Below are the code and all the weights of a small trained network. Each question names an input and a class and asks about switching units off, where a switched-off unit gives its printed mean instead of its output.

import numpy as np


def w(rows, s, z=0):
    codes = np.array(rows[::2]) - 128.0
    scale = np.full(codes.shape[1], s)
    scale[-1] = z or s
    return codes * scale


def norm(h):
    return h / np.sqrt((h * h).mean(-1, keepdims=True) + 1e-5)


def f(y):
    return y / 2 * (1 + np.tanh(0.7978845608 * (y + 0.044715 * y**3)))


def log_softmax(a):
    a = a - a.max(-1, keepdims=True)
    return a - np.log(np.exp(a).sum(-1, keepdims=True))


def net(x, mask):
    res = np.array(x, float).reshape(1, 4) / 4 @ E
    u = 0
    for l in range(3):
        y = f(norm(res) @ A[l][:, :-1].T + A[l][:, -1])
        res = res + np.where(mask[u : u + 5], y, B[l][:, -1]) @ B[l][:, :-1]
        u += 5
    return log_softmax(norm(res)[-1] @ U[:, :-1].T + U[:, -1])


A, B = {}, {}
E = w([
[130,127,127,132,129,129,127,129,129],'x0',
[47,1,88,162,144,152,124,73,113],'x1',
[163,168,34,144,82,121,116,68,56],'x2',
[139,132,111,138,198,50,86,107,146],'x3',
],0.0036)
A[0] = w([
[177,142,110,135,178,71,113,148,131,133],'L0N1',
[65,64,150,199,156,179,119,133,188,47],'L0N2',
[165,186,208,81,49,192,206,185,115,6],'L0N3',
[124,120,170,62,117,163,163,149,151,36],'L0N4',
[191,171,255,88,178,99,181,240,199,85],'L0N5',
],0.0033,0.0024)
B[0] = w([
[89,188,183,134,106,95,115,87,151,153],'L0N1',
[181,124,186,55,128,126,186,156,76,160],'L0N2',
[139,104,82,178,182,209,81,224,146,183],'L0N3',
[125,26,67,182,110,133,156,76,62,124],'L0N4',
[16,169,22,197,55,148,4,72,154,253],'L0N5',
],0.0031,0.0034)
A[1] = w([
[110,137,110,111,16,174,159,92,99,2],'L1N1',
[122,86,28,176,117,126,141,50,60,84],'L1N2',
[236,206,80,139,80,128,115,141,102,74],'L1N3',
[111,94,209,78,72,193,253,182,126,14],'L1N4',
[126,95,204,78,209,70,149,127,132,3],'L1N5',
],0.0047,0.0023)
B[1] = w([
[174,95,99,171,147,183,136,217,149,153],'L1N1',
[108,220,182,122,121,124,71,182,209,220],'L1N2',
[123,3,143,124,195,131,202,113,91,255],'L1N3',
[91,134,195,94,109,62,97,78,79,199],'L1N4',
[140,152,56,129,166,210,144,182,143,144],'L1N5',
],0.005,0.0027)
A[2] = w([
[186,120,143,108,186,30,173,68,92,25],'L2N1',
[189,87,131,112,44,216,250,150,40,83],'L2N2',
[100,162,146,172,27,255,108,227,142,2],'L2N3',
[137,56,85,128,232,140,170,169,178,49],'L2N4',
[73,62,162,118,168,147,124,124,165,131],'L2N5',
],0.0042,0.0019)
B[2] = w([
[186,65,139,165,14,146,173,92,94,158],'L2N1',
[35,224,137,180,240,97,106,163,181,240],'L2N2',
[253,28,44,38,45,167,152,96,112,254],'L2N3',
[216,188,28,185,145,184,150,168,106,174],'L2N4',
[194,190,136,134,121,123,176,147,79,207],'L2N5',
],0.0051,0.0028)
U = w([
[167,70,80,56,26,204,106,161,150,216],'0',
[144,165,82,180,239,173,180,201,113,214],'1',
[68,196,142,140,145,65,39,107,206,159],'2',
[212,108,137,169,72,63,184,55,71,3],'3',
[69,90,254,81,125,137,174,143,55,12],'4',
],0.012,0.0011)

Each question gives the input, the list of numbers given to net, and the class t.
The units are the neurons (one row each of A and B). Each row of codes is followed by its name. A weight is (code - 128) times the scale printed after its matrix; where a second scale follows, it is the last column's (A, B and U).
mask holds one flag per neuron, layer by layer. A switched-off neuron (its flag False) gives its mean, the last column of its row in B, instead of its output. The means were averaged over made-up inputs and are rounded, as every weight is.
A unit's drop is (log p(t) with every unit on - log p(t) with that unit switched off) / (log p(t) with every unit on - log p(t) with every unit switched off).
The circuit of an input: a set's keep is (log p(t) with only the set's units on - log p(t) with every unit switched off) / (log p(t) with every unit on - log p(t) with every unit switched off). Starting from the 12 units with the biggest drops (on a tie, the unit counted first), units are removed one at a time, each time the one whose removal leaves the highest keep (on an exact tie, the one counted first), for as long as the keep stays at least 0.8.
units of the circuit, in order: the units of the circuit, biggest drop first
top k neurons: the k neurons with the biggest drops, biggest first
top k neurons in layer l: the k neurons of layer l with the biggest drops, biggest first
input [0,0,1,-7], class 1: units of the circuit, in order	L2N2
input [-1,-1,-6,0], class 0: top 2 neurons	L0N5, L1N4
input [-2,7,0,6], class 1: top 4 neurons	L0N5, L1N4, L2N4, L1N5
input [4,-7,7,0], class 1: units of the circuit, in order	L2N2, L1N3
input [-6,1,-4,-7], class 4: top 2 neurons	L1N4, L1N2
input [-3,1,-1,-2], class 4: top 2 neurons	L0N5, L1N4
input [-4,-6,-8,-4], class 0: units of the circuit, in order	L0N5, L2N3
input [-8,8,0,-6], class 4: top 4 neurons	L0N5, L1N4, L0N2, L0N3
input [-1,6,-1,-6], class 4: units of the circuit, in order	L0N5, L1N4
input [-7,-8,3,1], class 3: units of the circuit, in order	L2N1, L1N3
input [1,-7,1,1], class 3: units of the circuit, in order	L1N3, L2N1
input [6,6,-1,-6], class 4: units of the circuit, in order	L0N5, L1N4
input [-7,2,-7,1], class 1: top 2 neurons in layer 1	L1N5, L1N2
input [-2,6,-2,-3], class 4: top neuron	L1N4
input [-2,5,0,1], class 1: top 4 neurons	L0N5, L0N2, L1N4, L2N5
input [0,-8,-8,-3], class 0: units of the circuit, in order	L2N3, L0N5
input [6,-7,-1,1], class 2: top 2 neurons	L0N5, L1N1
input [2,-5,-5,0], class 0: top 2 neurons in layer 1	L1N4, L1N2
input [-1,-6,1,-6], class 1: top 2 neurons	L1N3, L2N2
input [-3,-6,1,1], class 3: top 2 neurons	L1N2, L1N3
input [1,6,1,1], class 2: top neuron in layer 0	L0N3
